The rows lie along a hidden order. The number after each row says roughly how far along it the row is, from 0 to 12. A new part has a new order.
[-3 4 2 2 4 3 11 -7 13 5 -6 -9 -12 -5 -5 9 2 5 0 2 5 3 -9 3 -8 -13 4 -3 -9 4 10 15 -5 3 10 0 -5 11 12 8 -4 2 3 -20 12 5 -11 13 -5 -19 -5 -4 4 -5 -11 3 -6 1 -19 3 -11 -5 14 -10 -3 -1 27 31 0 -8 34 22 6 -13 1] | 4
[-3 -14 -18 -2 9 12 -1 -6 -22 1 -1 -14 11 -5 -4 -9 -7 16 41 10 -15 -7 3 10 -7 4 -1 3 1 2 9 18 -4 -4 6 -6 3 30 5 -6 11 -23 3 -24 31 -9 -2 -5 -6 -18 -3 16 -22 -12 -11 5 -9 5 -12 8 -11 -15 12 6 2 -2 22 18 7 6 26 -12 -1 5 1] | 3
[15 -3 -12 4 -11 7 1 6 -2 -2 -1 20 7 0 -22 -10 12 2 28 -15 -18 2 9 -5 -6 -5 -5 2 -9 -6 -9 -36 4 5 -8 11 -2 12 -12 -1 24 -15 -2 -20 -11 15 -6 4 2 -7 2 7 14 -6 5 -4 4 1 -4 -2 -9 -11 0 8 -2 -3 -14 -7 6 -25 -2 7 1 -9 -7] | 9
[-6 -15 -13 10 3 10 -13 11 -2 -12 16 24 2 1 7 -8 -18 6 43 -5 -21 0 7 7 4 -7 3 -2 9 15 4 6 2 6 6 5 -3 -18 2 -14 4 5 -12 0 1 -7 10 -10 -1 -6 11 12 -8 -8 17 -8 -10 10 -3 12 -13 9 16 2 -10 4 -2 7 -4 2 15 -4 1 22 19] | 7
[-3 -4 6 4 -2 -1 2 4 -7 4 -11 -8 16 -2 -3 -11 9 -3 1 1 5 -1 -13 11 2 20 3 6 -11 -1 -4 10 20 -19 -16 -8 17 28 -4 10 -2 -32 1 3 38 2 -7 -8 3 14 -19 5 -17 19 -9 14 -4 -12 -6 5 -20 -7 12 11 1 7 29 -11 -1 0 29 -7 2 -17 -10] | 6
[3 -21 -10 5 -1 1 -16 -7 -2 -11 17 19 1 -2 -1 -25 -10 6 55 -5 -19 1 -1 11 1 -4 1 9 1 0 5 -12 15 2 3 3 4 -3 0 -5 6 -31 -4 -28 33 -1 3 -2 3 4 -1 25 -10 3 4 2 -18 5 -3 8 -14 14 7 12 -13 6 6 -2 -20 0 29 -1 1 4 1] | 4
[-12 4 -3 -7 12 6 1 -12 -10 0 10 -21 21 -4 -8 8 6 -7 15 8 -4 -8 4 -2 8 15 9 -6 1 -12 -6 -19 -12 -12 5 -5 -4 2 3 -14 -7 -20 -5 5 -2 -5 2 3 2 -11 -6 16 -13 0 1 -12 7 12 7 -1 6 -2 0 -3 -8 0 14 -2 14 3 15 19 -5 19 8] | 9
[-11 -23 9 2 16 13 9 -1 -6 -11 5 -24 10 0 6 -5 -8 18 44 2 -8 7 5 11 10 -7 -5 0 4 7 6 15 0 5 -1 18 1 13 14 15 7 8 4 14 26 1 -2 -5 -12 -20 -3 -4 -17 -10 4 2 4 8 -6 4 -3 -12 18 -6 -3 1 8 12 23 0 23 -5 -8 14 5] | 0
[-8 16 1 -3 5 5 2 7 -17 5 -1 -11 2 -3 -13 9 18 -3 -25 -9 14 -8 15 -8 -10 9 -15 -1 -16 -17 8 -1 -5 -20 0 6 -4 25 -11 5 -3 -12 -1 16 -18 6 -5 3 -5 -2 9 9 1 13 5 4 0 6 0 -2 3 -20 1 3 5 4 -17 -8 11 -12 4 -14 8 -8 -3] | 12
[4 -22 1 6 -5 3 -9 0 2 -15 7 8 3 2 8 -28 -13 6 42 -1 -12 4 -7 16 11 3 7 11 3 6 -4 13 25 -5 -10 4 16 -3 -4 6 11 -24 0 0 42 -5 -5 -10 3 8 -6 3 -10 15 3 7 -9 -2 -7 7 -21 11 13 9 -3 5 30 -21 -9 6 -8 -8 -2 -11 -10] | 0
[-6 -10 4 -1 6 18 -3 -13 -20 -11 17 0 16 -2 -4 -17 12 -5 9 2 0 -7 14 7 6 13 -5 4 -9 -22 4 -15 -1 -11 -6 2 3 7 3 13 -15 -35 -2 -3 26 2 8 13 0 3 -6 20 -20 19 3 -13 -15 14 5 9 -10 2 5 2 -5 6 0 2 11 7 44 2 -3 -3 -7] | 5
[12 -5 -18 0 -14 -1 -6 1 -2 2 -7 5 10 -2 -11 -14 4 -3 17 0 -15 -3 -9 -2 -2 11 -1 6 -5 -2 -17 -21 14 2 -14 -8 5 12 -14 -11 24 -26 -1 -10 9 -2 -9 -7 8 5 -2 10 3 1 -5 4 9 -10 -3 -3 -7 7 -10 19 0 -5 25 -17 -7 -12 -4 1 2 -11 -11] | 8
[8 -21 -15 1 -16 11 -9 -4 7 -7 8 19 -8 -5 -4 -21 -5 -3 -17 10 -5 -7 -8 8 -1 -4 -6 9 -1 2 1 -9 8 5 -4 -6 1 8 1 -18 -5 -11 -2 -42 29 -17 13 -3 6 3 4 7 5 -1 0 -3 -11 -2 -5 12 -17 24 5 11 -3 -4 33 19 -8 15 35 0 5 -11 -10] | 2
[-8 -21 12 0 8 26 6 -12 -3 -18 9 -15 5 1 3 -3 -7 5 21 0 -5 -1 20 11 13 -4 8 -4 3 -2 0 9 -4 -1 5 22 -1 -7 4 8 -1 5 1 13 -10 -2 -2 -2 -6 -25 10 -6 -4 4 13 -10 1 17 -8 5 1 -9 10 -17 -2 -1 9 2 22 11 0 9 -5 11 -2] | 1
[-12 2 6 2 6 13 2 -9 -7 -3 -1 -4 1 -6 -1 -11 6 -13 0 2 10 -9 0 12 7 15 5 3 -13 -5 -2 22 6 -26 3 -14 7 0 -2 4 -9 -36 -1 13 19 -3 -13 0 5 6 -6 6 -17 17 -12 -2 -10 5 -18 3 -18 19 15 3 -1 3 46 -6 -3 3 21 3 7 -20 -3] | 7
[0 -30 14 6 -5 19 6 5 8 -18 10 8 -1 -2 9 -25 1 0 -18 6 -5 3 6 11 18 -7 -20 13 -3 2 -5 9 9 -1 -19 11 3 0 11 15 -6 8 2 13 29 -1 8 -6 -1 10 -4 -14 1 3 -1 -3 1 -4 -2 7 -10 29 8 9 -1 -1 31 20 24 3 35 -8 -2 -18 -7] | 0
[-3 -7 -7 2 5 16 -4 -4 0 -8 8 10 -8 0 2 7 -15 6 32 -3 -12 -3 11 2 -1 -15 14 -4 7 14 6 17 -8 11 15 9 -6 -14 3 -8 4 7 -2 -23 -21 -3 0 1 -2 -28 15 -7 2 -13 6 -10 -8 17 -12 5 2 -3 9 -17 -5 -5 4 8 -5 13 -7 13 3 8 8] | 4
[-7 -18 4 -3 3 18 5 5 -20 -9 0 -20 25 2 -4 6 2 8 7 4 -12 -2 10 2 10 7 -2 -2 4 -3 -6 -5 -6 1 -12 21 5 20 1 10 6 0 1 15 -4 1 -2 -7 -6 -21 1 -3 -8 5 12 -9 10 8 4 6 4 -24 7 -3 3 1 -9 -12 27 6 2 -4 -11 23 8] | 3
[-5 -18 -3 3 0 -3 -2 2 11 -1 -12 -11 3 0 12 -4 -18 7 39 11 -13 2 -24 15 8 2 18 0 12 26 -3 29 13 2 0 -5 14 2 2 -13 14 -6 0 -4 33 -13 -5 -15 1 -11 -8 -4 -16 -7 -3 7 3 -5 -12 8 -7 0 18 -1 -4 2 40 -2 -7 14 2 5 -3 15 -2] | 0
[-4 -1 -2 4 -4 -6 -11 7 16 -1 7 9 -11 -1 4 5 -6 -11 -5 -1 4 -2 -16 -2 4 -2 11 -7 6 10 -2 -9 -1 -1 9 -3 -6 -34 -6 -26 -7 5 -12 -7 -9 -7 5 -4 5 -12 5 6 11 -1 23 -6 5 3 3 6 -8 17 6 -5 -15 1 14 3 -21 -5 4 19 4 25 12] | 8
[-17 -5 11 6 19 10 -3 -7 -14 -6 12 -1 11 -3 7 -11 -1 3 51 -3 -2 0 11 9 7 5 0 4 -3 -5 2 13 5 -12 4 -5 0 -1 11 15 -10 -32 -4 17 22 8 -3 -1 -5 10 -10 17 -25 0 -8 -5 -13 7 -2 0 -16 15 11 4 -9 10 12 2 5 -9 37 -5 -2 -3 9] | 8
[2 -15 3 -2 6 19 15 -4 -12 -6 -7 -12 16 -1 -12 6 1 18 30 2 -19 4 8 4 3 -5 -3 -1 2 2 -5 -2 -9 11 -7 16 -2 24 7 15 18 0 8 -1 -5 10 -9 0 -8 -24 -3 -11 -6 -12 -11 -4 8 7 -10 -2 2 -22 5 -5 5 -6 2 18 27 -7 9 7 -7 -7 -4] | 3
[-7 -14 -10 1 7 8 -14 -1 -14 -7 24 6 12 -5 1 -20 1 0 25 3 -8 -6 5 0 4 6 -10 4 3 -8 2 -23 -2 -3 2 -3 -6 -3 3 -19 -6 -16 -10 -9 13 -7 19 -6 0 2 3 27 -14 -11 11 -6 -7 6 9 5 -10 23 3 14 -16 5 -2 2 -1 -4 44 -9 -3 23 14] | 8
[0 18 -12 11 -4 -7 -7 7 -8 11 -11 1 15 3 -10 22 4 -2 10 -4 -2 -7 -13 -4 -12 20 13 -8 3 5 0 0 -5 -8 2 -4 6 6 -8 -18 6 -2 -8 -16 -8 -2 2 -7 2 -11 -4 12 -5 8 12 -4 5 1 3 9 -2 -29 2 -3 1 4 -14 -15 -8 3 -20 8 -1 15 5] | 12
[-4 9 4 5 -6 15 -4 4 -5 -4 -6 9 -4 4 0 0 -2 -8 -24 -2 11 -10 3 17 1 12 12 0 -9 8 1 40 6 -13 5 -3 13 -2 -7 4 -10 -16 -2 -10 3 -8 -3 -6 6 -3 4 -9 -4 29 0 -7 -12 7 -13 11 -14 5 16 -11 5 2 27 -10 -3 21 -12 5 9 -20 -4] | 5
[5 4 -1 4 -7 4 1 5 1 1 -10 26 0 2 13 8 -12 -4 -4 8 -12 -1 -4 9 9 2 12 -1 10 26 -15 15 15 6 -5 -17 3 -7 4 -8 0 16 0 -8 -2 -7 4 -11 7 14 -7 -35 -1 -8 -19 -11 3 -6 -7 0 -1 29 2 2 2 -6 24 6 -3 14 -19 7 -3 -16 9] | 5
[-12 2 -8 1 15 7 3 5 -6 -2 -4 -10 -12 -5 -2 3 -5 15 51 -6 -3 0 3 3 -4 -6 6 -6 -2 13 10 28 -2 -2 15 3 -4 6 0 1 17 -7 -3 6 -8 1 -16 -1 -10 -24 3 6 -12 -14 0 9 -3 6 -16 0 -9 -7 17 -8 -3 2 10 7 3 -13 2 0 7 10 12] | 8
[-7 4 -9 -5 5 -3 -2 6 -23 10 -12 -19 21 -2 -6 8 6 -3 -9 5 2 -12 -7 1 -6 28 0 -3 -2 -4 -5 9 0 -16 -3 -13 9 25 -9 -14 1 -23 -4 0 8 -8 1 -12 1 1 -9 13 -19 7 -3 3 9 7 3 4 -3 -16 2 8 2 4 9 -15 6 8 2 -11 0 5 4] | 10
[0 -17 0 -4 -2 6 14 0 9 -7 -12 -32 13 -3 -6 -2 11 9 -6 11 -4 1 -21 7 4 1 -10 -1 0 2 -3 -9 0 4 -15 13 2 42 7 2 10 -2 7 -3 32 -2 -3 -3 -6 -20 -12 -5 0 -4 -2 7 18 -6 -8 4 -7 -22 9 0 0 -3 31 20 21 -5 42 5 -7 0 -14] | 0
[11 -25 -16 1 -9 15 -11 -15 1 -13 17 13 -7 -2 -7 -26 -4 1 12 4 -8 -5 6 6 1 -6 1 10 -4 -6 6 -12 5 8 2 8 5 4 -3 -11 6 -19 2 -35 17 -10 4 3 7 -10 9 11 3 7 4 -5 -14 5 -6 10 -8 12 1 5 0 -5 6 5 -8 12 12 3 4 -8 -15] | 0
[-2 -14 2 2 -3 33 8 7 -10 -12 1 7 -2 -2 8 -18 -3 3 -26 6 1 -4 24 14 11 -1 -6 7 -6 9 -4 38 -7 -2 -7 2 3 7 2 15 -2 5 6 13 4 -9 0 -9 -3 -1 7 -26 -6 4 -13 -5 -4 6 -15 5 -3 21 15 2 9 -6 28 15 26 16 12 -12 6 -27 -3] | 1
[5 11 1 6 -13 -12 4 20 19 10 -13 3 -2 0 -1 13 4 -9 -29 0 4 2 -30 -8 -2 -4 -5 -3 -3 21 -7 -3 7 -2 -10 -11 0 3 -3 -13 4 21 -5 1 7 0 -2 -9 1 10 -10 -10 13 -7 -2 8 14 -25 -6 1 -11 7 13 7 -5 -1 19 6 3 -17 18 10 4 -6 5] | 8
[3 -4 1 -5 1 11 4 -16 -8 -5 5 -9 0 -1 -20 -2 9 -2 -27 8 13 -8 9 6 -4 2 -3 2 -9 -17 13 5 -5 -4 3 9 5 12 3 11 -19 -19 5 -22 22 -5 5 9 -2 -8 -2 13 -2 19 -2 -9 -17 12 -1 10 1 -9 3 -8 6 2 4 12 3 22 24 3 -1 -10 -18] | 2
[-11 -12 17 3 5 -9 1 8 9 -4 -3 -28 2 5 7 -1 -5 7 21 -8 2 8 -6 3 7 -1 6 -4 5 6 6 13 12 -2 -6 18 9 -9 1 10 3 6 -2 32 1 6 -7 -4 -6 -9 -2 0 -4 6 21 8 6 -1 7 -1 -2 -20 7 -11 -4 10 -8 -23 6 -4 -17 0 -5 21 -6] | 4
[-14 9 10 7 7 9 -1 8 -7 1 12 15 -2 -6 3 -1 9 -13 -13 -3 13 4 7 -2 5 1 -11 0 -9 -3 2 -2 3 -13 0 -11 -12 -8 9 2 -23 -1 -8 18 7 7 6 2 -1 21 -5 6 -5 -5 -2 -6 -2 1 1 -1 -12 39 9 8 -13 5 0 20 7 -13 52 -1 6 -6 12] | 11
[-15 -14 9 -1 12 15 8 -2 -5 -7 -2 -26 3 -4 18 -2 -10 0 10 14 -2 -5 -3 14 17 10 10 -2 6 12 -7 34 -1 -11 3 -7 9 -5 5 -4 -2 -1 2 24 16 -13 -5 -13 0 -10 -1 -12 -23 1 -10 -1 4 5 -13 2 -6 15 14 -6 1 -2 46 4 12 20 8 2 -3 6 6] | 2
[6 -29 -5 3 -12 23 -10 8 1 -19 14 11 -5 1 3 -25 -12 1 -2 -6 -18 -4 24 6 7 -8 -3 4 -1 0 -9 -5 5 2 -6 17 2 -7 -13 -10 12 9 -4 -3 -12 -10 3 -10 3 -15 23 -4 11 10 18 -7 0 10 -7 7 -2 12 5 1 0 -4 7 -15 12 5 -10 -4 3 -1 -7] | 3
[-7 -12 -7 5 2 8 -9 5 0 -4 -2 4 -3 -1 12 -6 -16 8 21 12 -3 -3 -13 16 3 -3 5 0 10 26 14 34 2 11 13 -2 10 5 14 -11 -6 4 -3 -27 33 -17 7 -14 -3 -6 -2 1 -16 -7 -5 3 -10 2 -8 15 -14 9 23 -1 -3 3 31 25 -1 22 24 -9 0 7 10] | 1
[3 11 -2 6 -7 -1 0 21 -15 8 -9 12 23 4 -12 19 15 5 -8 -7 -4 1 -8 1 -9 1 -4 -6 -1 10 3 -6 -5 4 -9 13 2 23 -2 8 -2 4 -6 -15 -11 9 14 -7 -6 -10 -7 9 -3 1 12 -7 5 -3 6 9 -9 -23 13 2 -2 6 -31 3 16 -9 19 -1 -5 -1 11] | 11
[-4 -8 -4 8 -2 2 -2 9 12 -1 9 12 -13 -7 -2 -19 7 4 9 -7 2 3 -2 2 -5 -11 -17 7 -14 2 7 -2 12 -3 -5 -8 -8 11 2 -3 2 -12 -3 -3 22 3 -6 3 -5 11 -2 11 3 -8 -5 9 -3 -8 -11 0 -20 24 13 14 -9 1 25 20 -2 -27 47 -6 11 -14 5] | 8
[5 0 -8 -4 -7 0 -5 -13 1 -1 6 10 10 -3 -14 -11 7 -16 2 2 -8 -8 -11 -3 6 18 6 1 -2 -17 -17 -34 2 -12 -4 -11 0 -9 -12 -16 2 -26 -2 -3 -3 -2 0 -1 13 7 -1 11 1 10 1 -10 6 3 2 -1 -2 21 -10 9 -5 -5 19 -12 -9 2 -1 13 0 -2 -6] | 8
[-15 10 8 4 10 20 6 3 0 -3 3 -17 -7 -4 -7 9 11 -7 4 -6 16 -5 11 3 0 -1 7 -6 -13 -3 7 15 -5 -19 13 2 -5 -3 1 6 -9 -13 -4 8 -10 7 -11 6 -6 -15 4 4 -2 13 4 -3 -6 11 -16 4 -12 -3 21 -14 -6 5 17 11 13 -10 20 16 11 -9 5] | 9
